Below is a small trained network, with its code and all its weights. Each question gives an input and a class and asks what happens when units are switched off, that is, made to give their printed mean instead of their output.

import numpy as np


def w(rows, s, z=0):
    codes = np.array(rows[::2]) - 128.0
    scale = np.full(codes.shape[1], s)
    scale[-1] = z or s
    return codes * scale


def norm(h):
    return h / np.sqrt((h * h).mean(-1, keepdims=True) + 1e-5)


def f(y):
    return y / 2 * (1 + np.tanh(0.7978845608 * (y + 0.044715 * y**3)))


def log_softmax(a):
    a = a - a.max(-1, keepdims=True)
    return a - np.log(np.exp(a).sum(-1, keepdims=True))


def net(x, mask):
    res = np.array(x, float).reshape(1, 5) / 4 @ E
    u = 0
    for l in range(3):
        y = f(norm(res) @ A[l][:, :-1].T + A[l][:, -1])
        res = res + np.where(mask[u : u + 13], y, B[l][:, -1]) @ B[l][:, :-1]
        u += 13
    return log_softmax(norm(res)[-1] @ U[:, :-1].T + U[:, -1])


A, B = {}, {}
E = w([
[126,130,126,130],'x0',
[219,154,104,106],'x1',
[116,253,219,130],'x2',
[127,126,130,128],'x3',
[113,154,142,5],'x4',
],0.0066)
A[0] = w([
[94,60,21,44,54],'0.n0',
[249,154,75,50,123],'0.n1',
[251,176,74,136,185],'0.n2',
[114,56,21,97,10],'0.n3',
[160,68,172,113,153],'0.n4',
[101,93,120,138,32],'0.n5',
[197,170,46,133,184],'0.n6',
[145,139,62,71,23],'0.n7',
[155,40,38,150,230],'0.n8',
[148,76,103,137,122],'0.n9',
[108,173,39,125,138],'0.n10',
[1,80,125,115,107],'0.n11',
[156,71,152,254,16],'0.n12',
],0.008,0.0013)
B[0] = w([
[190,146,111,72,219],'0.n0',
[56,86,136,176,220],'0.n1',
[3,63,98,175,205],'0.n2',
[209,193,132,107,208],'0.n3',
[139,155,97,164,139],'0.n4',
[162,114,61,130,133],'0.n5',
[18,153,168,109,176],'0.n6',
[108,146,148,97,148],'0.n7',
[145,169,95,149,255],'0.n8',
[149,142,117,166,160],'0.n9',
[98,140,159,107,133],'0.n10',
[36,158,94,104,196],'0.n11',
[117,86,168,145,218],'0.n12',
],0.0068,0.0049)
A[1] = w([
[144,115,142,209,43],'1.n0',
[71,159,75,34,72],'1.n1',
[55,223,216,136,203],'1.n2',
[190,64,85,109,95],'1.n3',
[81,28,68,101,112],'1.n4',
[169,94,159,219,45],'1.n5',
[147,171,203,8,84],'1.n6',
[107,112,194,3,27],'1.n7',
[61,106,133,155,130],'1.n8',
[101,39,177,149,240],'1.n9',
[114,156,95,53,16],'1.n10',
[131,240,150,140,135],'1.n11',
[152,88,70,169,254],'1.n12',
],0.0077,0.0022)
B[1] = w([
[147,64,209,58,151],'1.n0',
[79,135,176,177,189],'1.n1',
[191,101,2,123,253],'1.n2',
[177,174,121,104,146],'1.n3',
[139,190,77,150,173],'1.n4',
[180,86,230,86,157],'1.n5',
[162,84,167,143,190],'1.n6',
[107,101,234,142,177],'1.n7',
[93,174,104,128,174],'1.n8',
[103,157,89,88,176],'1.n9',
[91,144,205,165,147],'1.n10',
[210,163,53,141,161],'1.n11',
[92,192,173,78,194],'1.n12',
],0.0066,0.0058)
A[2] = w([
[27,138,142,77,190],'2.n0',
[115,102,166,83,68],'2.n1',
[90,163,108,101,85],'2.n2',
[148,94,182,254,177],'2.n3',
[115,160,140,142,89],'2.n4',
[123,137,98,136,113],'2.n5',
[53,132,165,161,3],'2.n6',
[151,125,211,127,88],'2.n7',
[125,162,18,161,23],'2.n8',
[140,114,118,181,124],'2.n9',
[108,66,194,77,97],'2.n10',
[167,84,222,116,123],'2.n11',
[127,247,203,176,157],'2.n12',
],0.0074,0.0032)
B[2] = w([
[95,102,120,224,254],'2.n0',
[125,80,184,137,117],'2.n1',
[91,14,111,157,147],'2.n2',
[101,108,230,28,218],'2.n3',
[104,2,112,116,119],'2.n4',
[135,134,75,125,146],'2.n5',
[144,148,111,79,144],'2.n6',
[103,32,168,130,140],'2.n7',
[95,128,97,106,232],'2.n8',
[95,142,171,77,149],'2.n9',
[82,65,213,134,157],'2.n10',
[30,92,151,181,170],'2.n11',
[206,110,36,85,176],'2.n12',
],0.0055,0.0033)
U = w([
[254,197,5,65,157],'0',
[109,87,169,93,2],'1',
[104,154,37,120,220],'2',
],0.0089,0.00083)

Each question gives the input, the list of numbers given to net, and the class t.
The units are the neurons (one row each of A and B). Each row of codes is followed by its name. A weight is (code - 128) times the scale printed after its matrix; where a second scale follows, it is the last column's (A, B and U).
mask holds one flag per neuron, layer by layer. A switched-off neuron (its flag False) gives its mean, the last column of its row in B, instead of its output. The means were averaged over made-up inputs and are rounded, as every weight is.
A unit's drop is (log p(t) with every unit on - log p(t) with that unit switched off) / (log p(t) with every unit on - log p(t) with every unit switched off).
The circuit of an input: a set's keep is (log p(t) with only the set's units on - log p(t) with every unit switched off) / (log p(t) with every unit on - log p(t) with every unit switched off). Starting from the 12 units with the biggest drops (on a tie, the unit counted first), units are removed one at a time, each time the one whose removal leaves the highest keep (on an exact tie, the one counted first), for as long as the keep stays at least 0.8.
units of the circuit, in order: the units of the circuit, biggest drop first
most important unit: the unit with the biggest drop
k most important neurons: the k neurons with the biggest drops, biggest first
top k neurons in layer l: the k neurons of layer l with the biggest drops, biggest first
drop of u: that unit's drop, to one decimal
input [3,-3,6,6,6], class 0: 3 most important neurons : [1.n11; 1.n2; 0.n12]
input [8,8,0,-6,-5], class 2: units of the circuit, in order : [0.n2]
input [8,8,-3,-7,5], class 2: units of the circuit, in order : [0.n2; 0.n1]
input [7,4,2,2,6], class 1: units of the circuit, in order : [1.n7; 0.n8]
input [4,8,-4,6,-8], class 1: 2 most important neurons : [1.n2; 2.n3]
input [-8,2,0,1,-3], class 1: top 3 neurons in layer 0 : [0.n12; 0.n11; 0.n0]
input [-2,6,4,2,5], class 2: 4 most important neurons : [0.n1; 0.n2; 0.n3; 0.n0]
input [-2,7,5,4,5], class 2: 2 most important neurons : [0.n2; 0.n3]
input [-4,7,-5,8,3], class 2: 2 most important neurons : [0.n2; 0.n1]
input [-3,8,-5,4,0], class 2: 2 most important neurons : [0.n2; 0.n6]
input [-5,5,4,-1,-3], class 2: 2 most important neurons : [0.n2; 0.n3]
input [7,-1,4,-3,3], class 0: top 2 neurons in layer 1 : [1.n11; 1.n2]
input [-3,-7,7,-4,6], class 0: 2 most important neurons : [1.n11; 1.n2]
input [-3,7,2,-4,4], class 2: most important unit : 0.n1
input [0,3,1,-1,-3], class 1: top 2 neurons in layer 0 : [0.n2; 0.n12]
input [2,5,-2,-1,1], class 2: drop of 0.n2 : 0.1
input [5,3,-2,4,8], class 1: drop of 1.n1 : 0.0
input [4,-7,8,-8,-2], class 0: drop of 0.n2 : 0.2
input [-1,7,4,6,7], class 1: top 2 neurons in layer 1 : [1.n7; 1.n6]
input [-7,5,2,7,7], class 1: top neuron in layer 0 : [0.n11]
